Below is a small trained network, with its code and all its weights. Each question gives an input and a target symbol and asks what happens when units are switched off, that is, made to give their printed mean instead of their output.

import numpy as np


def w(rows, s, z=0):
    codes = np.array(rows[::2]) - 128.0
    scale = np.full(codes.shape[1], s)
    scale[-1] = z or s
    return codes * scale


def f(y):
    return np.maximum(y, 0)


def softmax(a):
    e = np.exp(a - a.max(-1, keepdims=True))
    return e / e.sum(-1, keepdims=True)


def log_softmax(a):
    a = a - a.max(-1, keepdims=True)
    return a - np.log(np.exp(a).sum(-1, keepdims=True))


def net(x, mask):
    ids = ['βγζηθλξσφψω'.index(c) for c in x.split()]
    T = len(ids)
    res = E[ids] + P[:T]
    u = 0
    for l in range(2):
        q, k, v = (res @ M[l].T for M in (Q, K, V))
        z = softmax(np.where(np.tri(T) > 0, q @ k.T / 2**0.5, -1e9)) @ v
        res = res + np.where(mask[u], z, O[l][:, -1]) @ O[l][:, :-1]
        u += 1
        y = f(res @ A[l][:, :-1].T + A[l][:, -1])
        res = res + np.where(mask[u : u + 8], y, B[l][:, -1]) @ B[l][:, :-1]
        u += 8
    return log_softmax(res[-1] @ U[:, :-1].T + U[:, -1])


Q, K, V, O, A, B = {}, {}, {}, {}, {}, {}
E = w([
[138,52,140,80,57,169,111],'β',
[209,212,82,57,137,79,185],'γ',
[41,119,188,117,66,116,77],'ζ',
[217,38,117,196,203,144,182],'η',
[200,60,228,113,188,132,211],'θ',
[189,180,69,19,179,88,121],'λ',
[214,66,163,112,113,126,66],'ξ',
[122,136,71,178,1,49,120],'σ',
[124,173,93,159,113,234,181],'φ',
[26,59,76,106,61,111,30],'ψ',
[125,177,197,223,145,104,64],'ω',
],0.017)
P = w([
[153,11,75,237,74,157,83],'0',
[133,154,116,122,109,123,121],'1',
[134,150,115,119,111,126,120],'2',
[136,152,119,118,112,130,122],'3',
[139,154,122,120,115,132,122],'4',
[140,155,122,119,114,133,121],'5',
[137,156,123,119,118,133,122],'6',
[137,152,123,119,117,135,122],'7',
[136,156,123,119,118,136,123],'8',
],0.012)
Q[0] = w([
[152,167,91,9,192,59,192],'0.h0',
[182,117,120,49,149,59,150],'0.h0',
],0.012)
K[0] = w([
[159,159,139,27,185,1,121],'0.h0',
[104,205,185,55,215,58,78],'0.h0',
],0.0096)
V[0] = w([
[105,255,64,77,155,228,163],'0.h0',
[121,91,173,163,125,207,90],'0.h0',
],0.0067)
O[0] = w([
[161,255,164,208,99,234,104,2],'0.h0',
[57,202,138,158,194,158,229,233],'0.h0',
],0.0077,0.0069)
A[0] = w([
[20,38,202,215,140,96,106,57],'0.n0',
[191,149,169,88,119,123,117,30],'0.n1',
[120,229,161,170,49,209,56,56],'0.n2',
[90,139,124,125,152,161,202,2],'0.n3',
[29,162,85,60,211,101,117,23],'0.n4',
[2,141,177,94,121,99,30,106],'0.n5',
[237,8,156,143,66,89,154,29],'0.n6',
[199,96,207,130,205,71,83,66],'0.n7',
],0.008,0.0064)
B[0] = w([
[149,181,172,92,141,103,111,254],'0.n0',
[60,64,118,141,130,144,189,140],'0.n1',
[147,63,74,98,153,98,143,196],'0.n2',
[147,166,75,163,143,192,125,139],'0.n3',
[102,117,171,110,177,188,47,188],'0.n4',
[254,92,95,160,77,141,187,253],'0.n5',
[98,162,78,65,187,105,213,176],'0.n6',
[65,65,115,67,156,116,73,165],'0.n7',
],0.011,0.0093)
Q[1] = w([
[101,100,62,103,129,218,208],'1.h0',
[8,135,129,172,86,119,14],'1.h0',
],0.011)
K[1] = w([
[59,115,25,74,123,157,202],'1.h0',
[177,71,104,118,159,1,122],'1.h0',
],0.012)
V[1] = w([
[106,5,72,255,113,157,127],'1.h0',
[134,122,61,57,162,97,33],'1.h0',
],0.0055)
O[1] = w([
[89,128,87,91,246,18,124,61],'1.h0',
[197,119,107,123,195,86,32,244],'1.h0',
],0.013,0.0011)
A[1] = w([
[86,151,143,191,198,180,147,72],'1.n0',
[203,106,149,137,106,163,111,1],'1.n1',
[145,100,141,102,146,154,217,104],'1.n2',
[76,196,112,168,171,177,116,177],'1.n3',
[87,110,99,82,98,131,159,9],'1.n4',
[177,135,78,202,95,87,158,46],'1.n5',
[114,254,179,119,112,92,142,154],'1.n6',
[169,137,119,58,153,155,161,130],'1.n7',
],0.012,0.0044)
B[1] = w([
[98,118,137,67,76,105,90,161],'1.n0',
[175,128,105,105,108,78,192,194],'1.n1',
[122,107,107,206,100,148,85,243],'1.n2',
[158,129,159,160,168,79,148,160],'1.n3',
[170,172,127,136,22,86,120,167],'1.n4',
[106,149,185,87,166,153,180,167],'1.n5',
[43,107,1,142,125,186,25,146],'1.n6',
[99,163,162,135,128,200,140,245],'1.n7',
],0.012)
U = w([
[121,158,33,163,10,136,1,118],'β',
[143,185,137,85,184,153,165,56],'γ',
[191,101,191,214,116,99,187,51],'ζ',
[170,68,59,201,181,140,116,63],'η',
[74,141,245,119,146,202,69,135],'θ',
[223,200,17,175,109,128,16,71],'λ',
[70,122,201,19,153,159,67,134],'ξ',
[98,185,89,134,110,30,139,119],'σ',
[136,241,142,212,131,136,78,216],'φ',
[156,42,28,104,99,99,63,27],'ψ',
[162,208,204,201,153,59,1,254],'ω',
],0.0086,0.0078)

Each question gives the input, a string of symbols that net reads in full, and the target symbol t.
The units are the heads (2 rows each of Q, K, V and O) and the neurons (one row each of A and B). Each row of codes is followed by its name. A weight is (code - 128) times the scale printed after its matrix; where a second scale follows, it is the last column's (O, A, B and U).
mask holds one flag per unit, layer by layer, with each layer's heads first. A switched-off unit (its flag False) gives its mean, the last column of its rows in O or B, instead of its output. The means were averaged over made-up inputs and are rounded, as every weight is.
A unit's drop is (log p(t) with every unit on - log p(t) with that unit switched off) / (log p(t) with every unit on - log p(t) with every unit switched off).
The circuit of an input: a set's keep is (log p(t) with only the set's units on - log p(t) with every unit switched off) / (log p(t) with every unit on - log p(t) with every unit switched off). Starting from the 12 units with the biggest drops (on a tie, the unit counted first), units are removed one at a time, each time the one whose removal leaves the highest keep (on an exact tie, the one counted first), for as long as the keep stays at least 0.8.
circuit, biggest first: the units of the circuit, biggest drop first
unit that matters most: the unit with the biggest drop
top k neurons: the k neurons with the biggest drops, biggest first
k most important neurons of layer l: the k neurons of layer l with the biggest drops, biggest first
input ζ ω ξ, target ξ: top 4 neurons -> 0.n5, 1.n2, 0.n7, 0.n6
input φ β ω β ζ ζ φ β, target β: top 3 neurons -> 0.n4, 1.n4, 1.n5
input β ζ ζ σ, target σ: circuit, biggest first -> 0.n5, 0.h0
input β λ φ, target θ: unit that matters most -> 0.n5
input ω ζ ζ γ ω ω ψ ξ, target ξ: top 2 neurons -> 0.n5, 0.n2
input γ ζ ζ η ξ β ζ ζ β, target β: circuit, biggest first -> 1.n4, 0.n0
input φ ζ ζ ζ, target σ: circuit, biggest first -> 0.n2, 1.h0, 0.h0
input ω ζ θ, target θ: top 3 neurons -> 0.n5, 1.n7, 0.n7
input η ω ζ ω φ β ζ ψ, target ξ: circuit, biggest first -> 0.h0, 0.n4
input ζ φ η σ ψ ω ζ ζ ζ, target β: top 3 neurons -> 0.n2, 1.n6, 0.n0
input ζ φ γ ψ θ ζ λ ζ λ, target β: circuit, biggest first -> 0.h0, 1.h0, 0.n5
input ξ ζ ψ ζ η φ, target λ: 3 most important neurons of layer 0 -> 0.n6, 0.n5, 0.n2
input θ ζ ω β φ ζ β β, target ζ: top 2 neurons -> 0.n6, 0.n0
input ξ ζ ζ ζ β φ γ ζ β, target λ: unit that matters most -> 0.h0
input ω σ θ, target θ: 4 most important neurons of layer 0 -> 0.n5, 0.n7, 0.n6, 0.n2
input φ ζ θ, target σ: top 2 neurons -> 1.n4, 0.n0
input θ φ ζ ω ω ζ ζ β, target ζ: 2 most important neurons of layer 0 -> 0.n0, 0.n6
input ζ λ η λ σ ζ φ η, target β: top 3 neurons -> 1.n2, 0.n5, 0.n7
input φ γ η, target σ: top 2 neurons -> 0.n0, 0.n6
input θ η ζ φ ψ, target ζ: unit that matters most -> 1.n5
input β ζ γ ω ω θ ζ, target ζ: top 2 neurons -> 0.n5, 0.n6
input ζ β σ ζ φ ζ λ, target β: top 2 neurons -> 0.n1, 0.n4
input ζ ζ ζ ζ λ ω γ φ ω, target β: 2 most important neurons of layer 0 -> 0.n2, 0.n5
input θ ζ φ, target ζ: top 3 neurons -> 0.n6, 0.n0, 0.n5
